Below is a small trained network, with its code and all its weights. Each question gives an input and a class and asks what happens when units are switched off, that is, made to give their printed mean instead of their output.

import numpy as np


def w(rows, s, z=0):
    codes = np.array(rows[::2]) - 128.0
    scale = np.full(codes.shape[1], s)
    scale[-1] = z or s
    return codes * scale


def norm(h):
    return h / np.sqrt((h * h).mean(-1, keepdims=True) + 1e-5)


def f(y):
    return np.maximum(y, 0)


def log_softmax(a):
    a = a - a.max(-1, keepdims=True)
    return a - np.log(np.exp(a).sum(-1, keepdims=True))


def net(x, mask):
    res = np.array(x, float).reshape(1, 7) / 4 @ E
    u = 0
    for l in range(2):
        y = f(norm(res) @ A[l][:, :-1].T + A[l][:, -1])
        res = res + np.where(mask[u : u + 15], y, B[l][:, -1]) @ B[l][:, :-1]
        u += 15
    return log_softmax(norm(res)[-1] @ U[:, :-1].T + U[:, -1])


A, B = {}, {}
E = w([
[157,254,167],'x0',
[128,128,128],'x1',
[89,145,190],'x2',
[129,128,128],'x3',
[128,129,130],'x4',
[58,218,44],'x5',
[129,128,130],'x6',
],0.005)
A[0] = w([
[153,41,149,108],'L0N1',
[197,125,80,218],'L0N2',
[101,197,73,145],'L0N3',
[214,145,144,2],'L0N4',
[151,137,117,88],'L0N5',
[127,98,116,111],'L0N6',
[249,161,180,68],'L0N7',
[160,79,146,117],'L0N8',
[144,84,163,169],'L0N9',
[140,101,151,182],'L0N10',
[75,109,162,91],'L0N11',
[164,144,218,111],'L0N12',
[178,139,162,81],'L0N13',
[83,129,93,128],'L0N14',
[137,134,112,108],'L0N15',
],0.015,0.0045)
B[0] = w([
[110,174,145,248],'L0N1',
[137,121,2,215],'L0N2',
[171,83,178,254],'L0N3',
[99,118,118,171],'L0N4',
[143,175,127,136],'L0N5',
[154,203,164,163],'L0N6',
[83,162,82,246],'L0N7',
[181,105,126,207],'L0N8',
[141,136,157,225],'L0N9',
[139,142,151,202],'L0N10',
[96,110,96,164],'L0N11',
[98,187,112,239],'L0N12',
[60,137,81,179],'L0N13',
[101,85,102,187],'L0N14',
[112,138,146,137],'L0N15',
],0.01,0.006)
A[1] = w([
[171,92,81,92],'L1N1',
[94,185,111,254],'L1N2',
[164,111,103,200],'L1N3',
[156,162,117,60],'L1N4',
[81,88,159,71],'L1N5',
[205,164,207,202],'L1N6',
[148,83,47,82],'L1N7',
[133,152,253,85],'L1N8',
[142,167,147,40],'L1N9',
[234,161,117,92],'L1N10',
[120,114,161,213],'L1N11',
[115,118,98,122],'L1N12',
[111,153,174,156],'L1N13',
[209,133,135,115],'L1N14',
[78,45,89,161],'L1N15',
],0.016,0.0046)
B[1] = w([
[166,100,201,177],'L1N1',
[160,89,154,254],'L1N2',
[148,155,194,181],'L1N3',
[136,107,90,145],'L1N4',
[57,175,43,152],'L1N5',
[87,39,74,230],'L1N6',
[128,93,194,200],'L1N7',
[98,60,200,222],'L1N8',
[112,118,129,147],'L1N9',
[189,227,131,189],'L1N10',
[55,173,87,173],'L1N11',
[95,47,110,158],'L1N12',
[136,115,195,188],'L1N13',
[168,254,111,174],'L1N14',
[160,165,55,197],'L1N15',
],0.0073,0.0086)
U = w([
[249,195,138,196],'0',
[72,125,6,232],'1',
[41,35,222,112],'2',
[65,218,189,72],'3',
[203,3,76,3],'4',
],0.015,0.0027)

Each question gives the input, the list of numbers given to net, and the class t.
The units are the neurons (one row each of A and B). Each row of codes is followed by its name. A weight is (code - 128) times the scale printed after its matrix; where a second scale follows, it is the last column's (A, B and U).
mask holds one flag per neuron, layer by layer. A switched-off neuron (its flag False) gives its mean, the last column of its row in B, instead of its output. The means were averaged over made-up inputs and are rounded, as every weight is.
A unit's drop is (log p(t) with every unit on - log p(t) with that unit switched off) / (log p(t) with every unit on - log p(t) with every unit switched off).
The circuit of an input: a set's keep is (log p(t) with only the set's units on - log p(t) with every unit switched off) / (log p(t) with every unit on - log p(t) with every unit switched off). Starting from the 12 units with the biggest drops (on a tie, the unit counted first), units are removed one at a time, each time the one whose removal leaves the highest keep (on an exact tie, the one counted first), for as long as the keep stays at least 0.8.
circuit, biggest first: the units of the circuit, biggest drop first
k most important neurons of layer l: the k neurons of layer l with the biggest drops, biggest first
drop of u: that unit's drop, to one decimal
input [3,-1,-3,2,-5,8,2], class 0: circuit, biggest first	(L0N3)
input [-6,7,0,-5,-3,-4,-4], class 0: 2 most important neurons of layer 0	(L0N8, L0N3)
input [-5,-2,1,-6,-1,1,1], class 1: 4 most important neurons of layer 0	(L0N14, L0N12, L0N11, L0N2)
input [2,-2,7,6,7,-8,-3], class 3: 4 most important neurons of layer 0	(L0N12, L0N7, L0N3, L0N13)
input [6,8,1,3,-1,6,-2], class 2: 3 most important neurons of layer 0	(L0N2, L0N3, L0N8)
input [-2,3,0,8,4,5,-5], class 4: 2 most important neurons of layer 0	(L0N14, L0N1)
input [-8,7,-6,-3,4,6,-5], class 4: 2 most important neurons of layer 1	(L1N7, L1N1)
input [0,0,-1,0,6,-7,5], class 0: 2 most important neurons of layer 0	(L0N8, L0N9)
input [0,7,-2,-1,5,-8,-4], class 0: 2 most important neurons of layer 0	(L0N8, L0N9)
input [0,-1,0,5,-6,3,-5], class 4: 2 most important neurons of layer 1	(L1N10, L1N15)
input [-6,3,-5,3,-6,2,5], class 4: 2 most important neurons of layer 0	(L0N7, L0N3)
input [5,4,7,-7,-6,4,7], class 2: drop of L0N11	0.0
input [2,-1,8,6,5,-8,1], class 3: drop of L0N13	0.8
input [3,4,-4,-5,2,-7,-6], class 1: circuit, biggest first	(L0N7)
input [-3,-6,-3,0,-3,5,-2], class 4: drop of L1N15	0.1
input [2,-5,1,-2,-5,6,-5], class 2: 3 most important neurons of layer 0	(L0N7, L0N2, L0N3)
